Below are the code and all the weights of a small trained network. Each question names an input and a target symbol and asks about switching units off, where a switched-off unit gives its printed mean instead of its output.

import numpy as np


def w(rows, s, z=0):
    codes = np.array(rows[::2]) - 128.0
    scale = np.full(codes.shape[1], s)
    scale[-1] = z or s
    return codes * scale


def f(y):
    return y / 2 * (1 + np.tanh(0.7978845608 * (y + 0.044715 * y**3)))


def softmax(a):
    e = np.exp(a - a.max(-1, keepdims=True))
    return e / e.sum(-1, keepdims=True)


def log_softmax(a):
    a = a - a.max(-1, keepdims=True)
    return a - np.log(np.exp(a).sum(-1, keepdims=True))


def net(x, mask):
    ids = ['ΛΠΦΨαεζημτω'.index(c) for c in x.split()]
    T = len(ids)
    res = E[ids] + P[:T]
    r = res
    for j in range(2):
        rows = slice(2 * j, 2 * j + 2)
        q, k, v = (r @ M[0][rows].T for M in (Q, K, V))
        z = softmax(np.where(np.tri(T) > 0, q @ k.T / 2**0.5, -1e9)) @ v
        o = O[0][rows]
        res = res + np.where(mask[j], z, o[:, -1]) @ o[:, :-1]
    y = f(res @ A[0][:, :-1].T + A[0][:, -1])
    res = res + np.where(mask[2:10], y, B[0][:, -1]) @ B[0][:, :-1]
    return log_softmax(res[-1] @ U[:, :-1].T + U[:, -1])


Q, K, V, O, A, B = {}, {}, {}, {}, {}, {}
E = w([
[206,99,144,103],'Λ',
[170,173,57,90],'Π',
[140,119,177,155],'Φ',
[102,170,147,53],'Ψ',
[195,124,109,184],'α',
[125,141,254,76],'ε',
[84,176,143,111],'ζ',
[96,174,126,118],'η',
[151,115,168,145],'μ',
[82,182,117,158],'τ',
[123,131,167,194],'ω',
],0.0072)
P = w([
[57,1,60,110],'0',
[107,95,109,130],'1',
[138,137,127,137],'2',
[149,165,141,143],'3',
[165,186,153,149],'4',
[173,205,167,152],'5',
[184,215,178,155],'6',
],0.0057)
Q[0] = w([
[183,236,138,148],'head 1',
[60,148,189,127],'head 1',
[49,155,84,58],'head 2',
[197,255,188,113],'head 2',
],0.031)
K[0] = w([
[188,223,189,138],'head 1',
[209,123,43,168],'head 1',
[185,4,200,146],'head 2',
[213,215,216,143],'head 2',
],0.026)
V[0] = w([
[35,131,203,193],'head 1',
[168,62,226,58],'head 1',
[211,86,55,250],'head 2',
[61,192,54,40],'head 2',
],0.018)
O[0] = w([
[167,104,59,34,4],'head 1',
[27,121,64,161,70],'head 1',
[218,84,158,229,164],'head 2',
[120,253,185,84,181],'head 2',
],0.014,0.0021)
A[0] = w([
[171,64,203,85,94],'neuron 1',
[88,49,192,89,60],'neuron 2',
[131,84,76,176,237],'neuron 3',
[136,195,49,161,170],'neuron 4',
[163,124,1,145,170],'neuron 5',
[125,91,80,185,1],'neuron 6',
[190,134,88,73,157],'neuron 7',
[134,139,133,159,105],'neuron 8',
],0.017,0.0055)
B[0] = w([
[236,220,113,123,191],'neuron 1',
[83,64,203,155,139],'neuron 2',
[81,41,6,197,254],'neuron 3',
[55,218,85,142,188],'neuron 4',
[210,104,253,163,236],'neuron 5',
[107,253,156,14,198],'neuron 6',
[122,45,130,41,182],'neuron 7',
[66,120,138,151,181],'neuron 8',
],0.016,0.0093)
U = w([
[46,82,46,165,67],'Λ',
[161,229,254,193,254],'Π',
[132,47,130,164,80],'Φ',
[81,204,63,82,25],'Ψ',
[159,161,29,194,142],'α',
[55,55,212,134,115],'ε',
[101,118,70,52,159],'ζ',
[137,136,113,84,161],'η',
[119,65,110,168,67],'μ',
[196,139,127,42,104],'τ',
[213,35,165,148,86],'ω',
],0.0039,0.0026)

Each question gives the input, a string of symbols that net reads in full, and the target symbol t.
The units are the heads (2 rows each of Q, K, V and O) and the neurons (one row each of A and B). Each row of codes is followed by its name. A weight is (code - 128) times the scale printed after its matrix; where a second scale follows, it is the last column's (O, A, B and U).
mask holds one flag per unit, heads first, then neurons. A switched-off unit (its flag False) gives its mean, the last column of its rows in O or B, instead of its output. The means were averaged over made-up inputs and are rounded, as every weight is.
A unit's drop is (log p(t) with every unit on - log p(t) with that unit switched off) / (log p(t) with every unit on - log p(t) with every unit switched off).
The circuit of an input: a set's keep is (log p(t) with only the set's units on - log p(t) with every unit switched off) / (log p(t) with every unit on - log p(t) with every unit switched off). Starting from all 10 units, units are removed one at a time, each time the one whose removal leaves the highest keep (on an exact tie, the one counted first), for as long as the keep stays at least 0.8.
units of the circuit, in order: the units of the circuit, biggest drop first
unit that matters most: the unit with the biggest drop
top k neurons: the k neurons with the biggest drops, biggest first
input Ψ ζ Π, target ζ: unit that matters most	head 2
input ω Φ Π Π α α Φ, target α: units of the circuit, in order	[neuron 3; head 2; neuron 1]
input τ Λ ζ, target Λ: units of the circuit, in order	[neuron 3; head 2; head 1]
input Π α η, target α: units of the circuit, in order	[head 2; neuron 3; neuron 1; head 1]
input Π Π ω ω, target ω: units of the circuit, in order	[head 1; head 2; neuron 4]
input Φ ω Λ, target ω: units of the circuit, in order	[neuron 5; head 1; head 2]
input Ψ ε ω ω τ τ Φ, target τ: units of the circuit, in order	[head 1; neuron 3; neuron 7]
input Π τ η, target τ: top 3 neurons	[neuron 3; neuron 7; neuron 8]
input α τ α Π α τ, target α: top 4 neurons	[neuron 3; neuron 1; neuron 5; neuron 7]
input Π τ ζ Π Λ ζ, target Λ: top 2 neurons	[neuron 5; neuron 1]
input α ζ Ψ ζ ω α τ, target α: top 3 neurons	[neuron 3; neuron 1; neuron 7]
input Λ Λ Ψ, target Λ: units of the circuit, in order	[head 1; neuron 3; head 2]
input Π α Π, target α: top 2 neurons	[neuron 3; neuron 5]
input Π ω Ψ Π, target Ψ: unit that matters most	head 2
input ζ τ α, target τ: units of the circuit, in order	[head 1; neuron 7; neuron 1]
input Π Π Φ, target Π: top 2 neurons	[neuron 3; neuron 7]
input ε ζ Π ω Λ α, target α: units of the circuit, in order	[neuron 3; head 2; neuron 1]
input α ω Π, target ω: units of the circuit, in order	[head 1; head 2; neuron 5; neuron 7]
input η ζ Π, target ζ: top 4 neurons	[neuron 7; neuron 5; neuron 1; neuron 4]
input α Λ Π Λ Λ, target Λ: unit that matters most	head 1
input Λ Φ α ω, target α: units of the circuit, in order	[neuron 3; head 2; neuron 1; head 1]
input Π ζ Π τ ω ζ, target ω: units of the circuit, in order	[head 1; head 2; neuron 6; neuron 4]
input Π η α ω, target α: top 2 neurons	[neuron 3; neuron 1]
